[128 = 0]
[108 123  98  95  76 158  59  72  57 154 148  90 114 151 133  68 108 117
  94  82  83 141 191 151  62  95]	(43) + <17>
[111 144  97 127 122 124 103 122 207 153 147 157 113 152 119 108 105 113
 117 157 100 142 120 128 121 148]	(41) + <17>
[135 146 102  94  89 153  81  71  85 149 148 117 121 151 136  81 108 106
 107  97  91 121 160 143  75 103]	(38) + <17>
[133 139 101 123 116  95 138 115 132 119 122 140 112 137 132 115 119 112
  96  99 149 172 128 129  92 114]	(43) + <15>
[197 166 130 138 115  57 144 115 163 105  85 184 145 137 138 127 107 116
 154 120 168 110  59  80 142  98]	(38) + <17>
[162 159 130 139 142  68 160 114 252 160 128 192 147 151 122 122 109 116
 129 178 121  92  53 100 169 184]	(41) + <17>
[178 165 113 129 129  58 149 109 242 141 118 199 132 147 126 116 109 105
 116 156 129 118  62 102 138 159]	(41) + <17>
[177 150 110  87 103 143 110  71 114 148 135 159 143 150 143 102 118 114
 139 100  85  95 118 127 101 100]	(43) + <17>
[140 157  89 104 129 104 135 102 235 146 156 180 112 150 108 112  98  95
  81 139 110 131 105 140 105 163]	(41) + <17>
[104 132 111 100 117 118 123  84 185 143 170 106  94 134 110  88 133 117
  75 132  92  56 133 144  72 198]	(41) + <15>
[151 139 119 113 108  90 125  92 119 137 107 146 128 135 134 104 117 118
 118 108 129 134 119 125 104 116]	(43) + <17>
[107 138 101 122 129 108 128 122 197 131 149 134 102 141 120 108 116 112
  88 131 118 132 132 143  99 153]	(41) + <17>
[136 150 115  95  77 130 100  33 141 124 157 119 107 140 121  76 135 115
  94  97 106  28 132  93  40 147]	(43) + <15>
[109 136 108 119 114  94 112  93 207 158 140 136 112 148 112  83 112 105
  87 158  92  92 114 132 103 194]	(41) + <17>
[157 147 130 128 138  69 154 120 245 161 114 201 139 146 124 110 111 117
 123 185 126 103  60 113 159 182]	(41) + <17>
[201 163 115  93  99  89 138  42 164 127 126 177 132 140 132  93 129 111
 117  97 121  57  87 101  93 124]	(43) + <17>
[109 130  85  96 124 152 108 122 161 151 165 134  96 145 119  97 107  99
  77 130  96 175 158 174  93 143]	(43) + <17>
[147 135 114 113 120 109 127 106 158 149 122 150 133 139 130 111 116 117
 116 123 111 131 116 138 119 132]	(41) + <17>
[156 139 125 101  99  72 116  85 149 152 104 150 136 144 127  79 113 121
 118 128 114  95 105 119 110 148]	(43) + <17>
[132 124 106  83 134 125 130  91 154 170 156 148 122 141 121  92 114 122
  90 115  90 127 133 164  97 155]	(41) + <17>
[122 138 124 153 104 135  94 129 129 140 124 130 131 145 126 110 110 119
 131 146 107 132 131 111 115 120]	(43) + <17>
[153 150 132 146 118  73 133 102 209 141 108 165 143 140 131 115 121 115
 132 168 129  84  79  90 136 158]	(41) + <17>
[118 138 109 108 130 138 128 108 184 144 165 138 109 143 112 119 127 118
 108 140 100 105 121 137 111 164]	(41) + <15>
[164 169 111 106  69  97 125  53 205 113 156 153 103 148 120  93 131 104
  99 108 119  29  94 101  65 153]	(43) + <15>
[141 140  99 104 121 126 123 102 138 203 148 147 111 129 124 109 114 104
  93 104 125 143 135 121  88 120]	(41) + <17>
[149 141 108 129 130  73 141 118 204 143 105 167 125 140 123 115 102 123
 105 147 125 143  85 125 128 158]	(41) + <17>
[158 150 126 133 144  67 163 127 233 144 115 182 136 143 122 123 109 117
 126 162 133 115  67 111 158 171]	(41) + <17>
[ 97 140  92 109  89 154  83  93 112 125 156  97  89 142 123  93 121 107
  86 106 107 136 173 138  53 125]	(41) + <15>
[156 161 121 136 146  78 161 128 252 149 138 192 131 147 112 132 116 110
 117 182 117  95  66 104 160 186]	(41) + <17>
[ 97 151  96 139 104 107 109 119 171 111 141 111  87 139 120 111 128 111
  98 130 136 111 129 104  83 142]	(41) + <15>
[ 92 124 136 154 124  35 128 133 215 149 101 128 111 135 104  90 128 133
  93 168 138 100  93 111 122 211]	(41) + <15>
[132 131 135 112  93 112 102  73  93 139 117 111 133 133 128  87 129 130
 126 111 107  73 134 121  94 132]	(38) + <15>
[115 129 108  77  96 150  89  61 134 166 176 127 108 153 122  79 107 105
  82 103  61 109 160 166  68 152]	(41) + <17>
[120 128 107  89 109 141 128  96 160 135 174 121 101 136 119 102 126 113
  81 115  97 100 146 155  78 163]	(41) + <15>
[134 143 120 126 107  97 128 101 163 121 142 130 117 130 122 112 131 122
 115 121 131  86 104 107  96 146]	(43) + <15>
[ 98 142 118 141 104 139  99 109 169 126 159 106 110 134 124 115 129 121
 114 150 103  74 130 108 101 162]	(41) + <15>
[102 119 129 126 111  98 122 104 140 147 140 105 110 127 115  93 142 136
  93 124 132  82 141 136  91 178]	(41) + <15>
[ 90 149  98 135 111 135 105 114 204 117 170 123  96 140 110 119 121 113
  88 145 116 112 133 118  96 168]	(41) + <15>
[ 71 144 100 142  92 137  73  99 162 122 164  93  83 136 119  98 129 111
  89 146  94  90 156 111  75 158]	(41) + <15>
[150 138 103  84 113 134 124  72 159 146 154 149 116 143 124 105 117 113
  91 105  94 120 131 152  86 138]	(41) + <17>
[103 144 120 137 115 104 113 109 191 129 145 117 107 137 117 111 129 115
 103 155 115  81 121  98 101 176]	(41) + <15>
[119 131  83  81 127 191 114  99 135 140 191 145  95 143 117 121 122 106
  79  95  81 150 165 175  76 122]	(41) + <17>
[167 149 123 112 146  74 188 120 252 155 139 198 130 140 114 126 117 114
 110 154 120 102  60 132 144 179]	(41) + <17>
